Each row has a name. Each question is about the rows just above it.

Columns, left to right: F Z X J G N W U
<112>: [ 78 159 143  93 107 115 121 145]
<149>: [145  93 158 111  95 155 122  85]
<25>: [ 52 174 205 152 146 100 135 117]
<77>: [ 89 122  85 148 146 126 131  96]
<86>: [145  93 158 111  95 155 122 127]
<17>: [145  93 158 111  95 155 122 160]
[155 155] is in which column, read top down? | N
Which column holds this, read top down? [159  93 174 122] | Z
[146  95] is in which column, read top down? | G
Which column holds [155 100] top down? | N
Which column holds this, read top down? [100 126 155 155] | N
[152 148 111 111] is in which column, read top down? | J
[155 100 126 155 155] is in which column, read top down? | N

Columns, left to right: D B R K
<92>: [132 124 214 130]
<58>: [149 132 103 164]
<60>: [ 97 105 169  67]
<124>: [132 124 121 130]
Which column holds this, read top down? [130 164  67] | K
[149  97] is in which column, read top down? | D
Which column holds this, read top down? [124 132 105] | B
Which column holds [ 97 132] top down? | D
Which column holds [132 105] top down? | B

Columns, left to right: E M T P V C Q A
<171>: [105 129 148 100 122 124 115 103]
<48>: [108 135 193  58 128 124 103 100]
<85>: [100 131 136 138 131 161 113 126]
<84>: [ 86 130 141 128 126 160 105 113]
<122>: [178 115  77 182 138 135 145 187]
<163>: [180 127 118 120 130  84 156 142]
<135>: [148 135 137 127 135 122 141 137]
<52>: [ 81 133 165  90 120 135 104  88]
<158>: [ 87 134 171  77 119 122 106  83]
Which column holds [124 124] top down? | C
Which column holds [148 193 136 141  77 118 137] top down? | T
Which column holds this, read top down? [124 161 160 135  84 122] | C
Which column holds this, read top down? [137  88] | A

Columns, left to right: mab Gere Voz tapor ruku gimut Reri
<4>: [111 104 113 163  74 129 122]
<81>: [194 203  78  83 135 177 106]
<93>: [111 104 113 163 182 104  94]
<182>: [121 129 146 103 121 106 135]
<166>: [111 104 113 163  74 104 114]
<21>: [114 111 107 125 109 117 108]
<128>: [122 116 106 162  68 108  87]
<94>: [115 113 110 122 111 117 110]
<12>: [113  95  59 151 133 156  92]
<31>: [111 104 113 163  74 104  94]
Which column holds [106 104 117 108 117] top down? | gimut
[129 104 111 116] is in which column, read top down? | Gere
Which column holds [113 146 113] top down? | Voz

Columns, left to right: guro gisek toz bov Gafof
<176>: [ 68  68 107 145  56]
<46>: [126 125 149 185  82]
<110>: [120 102 133 156  86]
<47>: [ 96  90  93 168  84]
<71>: [124 122 108 158 137]
<160>: [117  91 114 179  64]
<20>: [109 100  98 151 109]
<96>: [129 134 121 142 136]
<105>: [104  98 109 180  78]
[ 91 100 134  98] is in which column, read top down? | gisek
Which column holds this, read top down? [168 158] | bov
Which column holds this, read top down? [102  90 122  91] | gisek
[137  64 109 136  78] is in which column, read top down? | Gafof

Columns, left to right: liku zono bizu bovi muk
<26>: [122 181 123 164 172]
<32>: [ 96 204 115  95  62]
<11>: [157 192  76 177  84]
[204 192] is in which column, read top down? | zono
Which column holds [ 96 157] top down? | liku
Which column holds this, read top down? [ 95 177] | bovi
[164  95] is in which column, read top down? | bovi

Columns, left to right: L S H Y
<114>: [138  95  88  89]
<51>: [169  87 143  96]
<179>: [ 78 126 141 121]
<6>: [204  79  98  86]
<190>: [166  78 145  94]
<198>: [160  84 152  95]
<27>: [ 91 141 123 133]
<148>: [115 127 136 125]
<99>: [ 74 124 157 117]
<87>: [167  76 134  90]
<5>: [155  87 159 103]
[ 98 145 152 123 136 157 134] is in which column, read top down? | H
Which column holds [ 78 204 166 160  91] top down? | L
[ 87 126  79  78  84 141 127 124  76] is in which column, read top down? | S
[123 136 157] is in which column, read top down? | H
Which column holds this, read top down? [141  98] | H
Which column holds [ 78  84 141 127 124  76] top down? | S
Which column holds [89 96] top down? | Y

Columns, left to right: nedak lelo Sigev Mused Pef
<181>: [119  99  93  93 100]
<123>: [159  78  74  78  82]
<36>: [103 133 119 126  85]
<70>: [124  97  99 103  73]
<180>: [152  72  55  72  79]
<169>: [139  89 107  92  57]
<184>: [ 93 146 110 146  98]
<191>: [143  89  82  83  81]
<57>: [145  89  78  87  83]
<154>: [183  80 125  86 165]
[107 110  82] is in which column, read top down? | Sigev
Which column holds [ 79  57  98  81  83 165] top down? | Pef
Which column holds [ 72  89 146  89] top down? | lelo
[ 82  78 125] is in which column, read top down? | Sigev

